Two labels a row:
+1.13 -3.29 -1.52 -0.05 +0.85 +0.22 +0.31 -0.31 -0.20 +1.36 +0.62 -0.31 +0.42 -2.95 -0.12 -0.32 -0.53 +0.34 +0.58 -0.28 +0.36 +0.21 -0.52 +0.40 -0.94 -0.67 +0.96 +0.52 -0.96 -0.07
gilup, H
+0.66 -4.43 -0.82 +0.33 +0.82 -0.21 +0.44 -0.09 +0.53 +0.72 +0.88 -0.33 -1.40 -3.51 +0.46 -0.53 -0.35 +1.56 +0.55 -0.07 -0.18 +0.09 -0.93 +0.11 -1.82 +0.24 +0.32 +0.68 -0.85 -0.48
gilup, H
-0.16 +0.49 +1.22 -0.23 -2.83 -0.11 +0.70 -1.24 +0.00 -0.02 -1.77 +0.06 -1.10 -2.12 +1.29 -0.35 -1.74 +1.72 +0.23 -0.33 +0.41 +0.36 -1.03 +0.53 +0.08 -1.06 -1.00 -0.60 +0.27 +0.53
gilup, C
-1.09 +1.40 +1.72 -0.15 +0.05 -0.02 +0.53 -0.53 -0.28 +0.54 -1.59 +0.10 -0.90 -3.22 -0.63 +0.22 -1.82 -0.79 +0.38 -0.44 +0.56 +0.20 -0.52 +0.52 +1.35 -1.07 -0.92 -0.50 -0.22 +0.40
gilup, C
-0.27 -2.50 -1.49 -0.13 +1.43 +0.37 +0.19 +0.28 -0.26 +0.83 -0.09 +0.19 -0.26 -1.22 -0.29 +0.01 -1.07 -0.77 +0.14 -0.60 +0.21 +0.52 -1.41 +0.29 -0.49 -0.32 +0.41 +0.79 +0.32 -0.61
Tate, H
-1.05 +5.76 +3.07 +0.33 -1.01 -0.74 +0.41 -1.23 -0.12 -0.34 -2.10 -0.09 -0.28 -1.82 +0.16 +0.36 -1.71 +0.40 -0.53 +0.19 +0.74 -0.07 -0.13 +0.58 +3.18 -1.43 -1.30 -1.68 -0.20 +1.60
Zat, C
-0.50 +4.58 +1.23 -0.26 -2.63 -0.18 -0.23 -1.00 -0.42 -0.20 -3.19 +0.04 +1.80 +2.78 +0.31 +0.42 -0.70 -1.49 +0.40 -0.03 +0.58 +0.18 -3.73 +0.39 +1.71 -0.67 -0.36 -1.39 +1.06 +0.87
Zat, C
+0.50 +4.30 +2.34 +0.36 -3.47 -0.19 -0.19 -0.93 +0.09 -0.10 -0.73 -0.11 +0.37 +2.24 +0.67 -0.21 -0.34 +1.09 +0.05 -0.33 +0.38 +0.10 -1.61 +0.27 +0.12 -0.33 +0.71 -1.15 +1.24 +0.75
Zat, C
+1.11 -1.45 -2.05 +0.09 +3.99 -0.14 -0.07 +0.26 -0.48 +1.01 +0.84 -0.11 -0.77 -2.08 -0.34 -0.12 +0.17 +0.16 +0.48 -0.48 -0.63 -0.10 -1.35 +0.18 -2.16 +0.48 +0.49 +0.07 +0.31 +0.01
gilup, H
+0.18 +4.30 +1.97 -0.34 -3.06 -0.86 +0.50 -1.43 -0.23 -1.66 -2.27 -0.44 +0.12 -0.44 +0.87 +0.08 -1.45 +0.17 -0.43 +0.85 +0.17 +0.49 -1.30 +0.41 -0.01 -1.29 -1.23 -1.47 -0.48 +1.00
Feza, C
+0.53 -0.48 -0.10 -0.36 -0.45 -0.23 +0.69 -0.90 +0.30 +0.19 -0.44 -0.36 -0.72 -2.09 +1.10 -0.10 -1.67 +1.68 -0.87 +0.05 +0.42 -0.33 -1.50 +0.39 -1.01 -0.65 +0.01 -0.26 -0.22 +0.58
gilup, C
+0.55 +1.10 -0.37 -0.07 -0.07 +0.31 +0.10 -0.75 -0.76 +1.43 -0.94 -0.32 +1.38 +0.41 -1.26 +0.60 -0.11 -3.18 +1.69 -0.61 +0.57 +0.33 -1.82 +0.29 +0.36 -0.98 -0.19 -0.45 +0.86 -0.71
Feza, H
+1.02 -1.48 -2.08 +0.50 +5.18 +0.03 +0.14 +0.02 -0.04 +1.32 +0.69 +0.38 -0.23 -2.36 -0.12 -0.19 -0.34 +0.94 +0.06 +0.27 +0.08 +0.09 -2.21 +0.27 -1.87 +0.24 +0.63 +0.30 +0.44 +0.33
Tate, H
+0.36 -2.88 -1.03 -0.09 +0.29 +0.10 +0.17 +0.08 -0.27 +0.91 +1.36 -0.30 +0.82 -0.61 -0.38 +0.24 -0.02 -0.79 +0.41 -0.42 +0.58 +0.18 -3.35 +0.16 -0.73 +0.43 +1.00 -0.32 +0.48 -0.58
gilup, H
+0.87 -1.88 -1.95 +0.25 +1.19 +0.20 +0.20 -0.18 -0.30 +1.03 +0.49 -0.20 +0.98 -0.58 -0.32 +0.43 -0.23 -0.90 +0.21 +0.48 +0.25 -0.04 -1.69 +0.33 -0.90 -0.43 +0.11 +0.45 +0.21 -1.00
Tate, H
+0.89 -1.22 -1.52 -0.08 +2.46 +0.05 +0.20 +0.21 -0.30 +1.84 +0.53 -0.18 +0.18 -0.86 -1.08 -0.09 +0.36 -2.18 +1.96 -0.63 -0.13 +0.39 -3.85 +0.52 -1.80 +0.34 +0.24 +0.37 +0.37 -0.97
Tate, H
-0.29 -0.16 +0.78 -0.42 -0.91 -0.37 +0.64 -1.44 -0.50 -3.66 -1.32 +0.03 -0.98 -4.63 +0.57 -0.02 -1.95 +1.57 -0.53 +0.38 +0.61 +0.12 +1.03 +0.57 +0.38 -1.63 -0.83 -0.38 -0.75 +0.78
gilup, C
+0.83 +1.01 -2.02 -0.26 +4.53 -0.25 +0.00 +0.27 +0.33 +0.83 +0.75 -0.53 +0.15 +0.11 -0.96 +0.32 +1.14 -1.17 +0.33 +0.49 -0.41 +0.29 -4.34 +0.18 -1.61 +1.23 +0.36 -0.52 +0.55 +0.23
Tate, H
+3.13 -2.80 -1.36 +0.02 -0.96 -0.50 +0.09 -0.89 -0.43 +0.53 +1.28 -0.49 -0.20 -3.45 +0.83 -0.55 -0.18 +2.30 -0.09 +0.68 -0.27 +0.12 +3.37 +0.02 -1.29 -0.37 +0.16 -0.28 -0.55 +0.23
gilup, H
+1.40 -1.69 -1.24 +0.07 +1.67 -0.34 -0.13 -0.38 -0.63 +1.11 +0.34 +0.01 -0.28 -1.98 -0.59 -0.50 +0.18 -0.99 +0.82 -0.28 -0.69 +0.21 +0.27 +0.23 -0.98 -0.27 -0.10 +0.08 -0.25 -0.95
manem, H
-0.32 +6.82 +3.24 -0.10 -1.90 -0.42 +0.44 -1.90 -0.54 +0.27 -2.77 -0.33 -0.66 -0.97 +0.32 -0.11 -2.29 -0.31 +0.27 -1.02 +0.26 +0.42 -4.49 +1.26 +0.41 -1.52 -1.73 -1.66 +0.62 +0.82
Feza, C
-0.74 +0.17 +1.84 -0.74 -2.43 -0.46 +0.66 -0.75 -0.06 -0.67 -2.04 -0.27 -1.93 -3.03 +1.51 +0.22 -1.63 +1.36 -0.38 -0.09 -0.03 +0.17 -0.75 +1.25 +0.29 -0.55 -0.59 -0.39 -1.24 +0.19
Tate, C
+2.42 -1.26 -0.07 -0.04 -0.19 -1.59 +0.14 -0.11 -0.32 +1.31 -0.05 -0.26 -1.81 -4.88 -0.51 -0.42 +0.38 +0.54 +1.06 +0.03 -0.85 +0.39 +1.51 +0.89 -1.75 -0.44 -0.67 -0.38 -0.57 +0.04
gilup, H
-0.91 +4.41 +1.29 +0.75 +2.58 +0.14 +0.00 +0.42 -0.42 +2.22 -1.44 +0.34 -0.19 +2.10 -1.61 -0.31 +0.37 -2.02 +2.44 -1.52 +0.57 +0.22 -3.77 +0.26 +0.09 +0.39 -0.12 -0.25 +1.75 -0.04
Feza, H
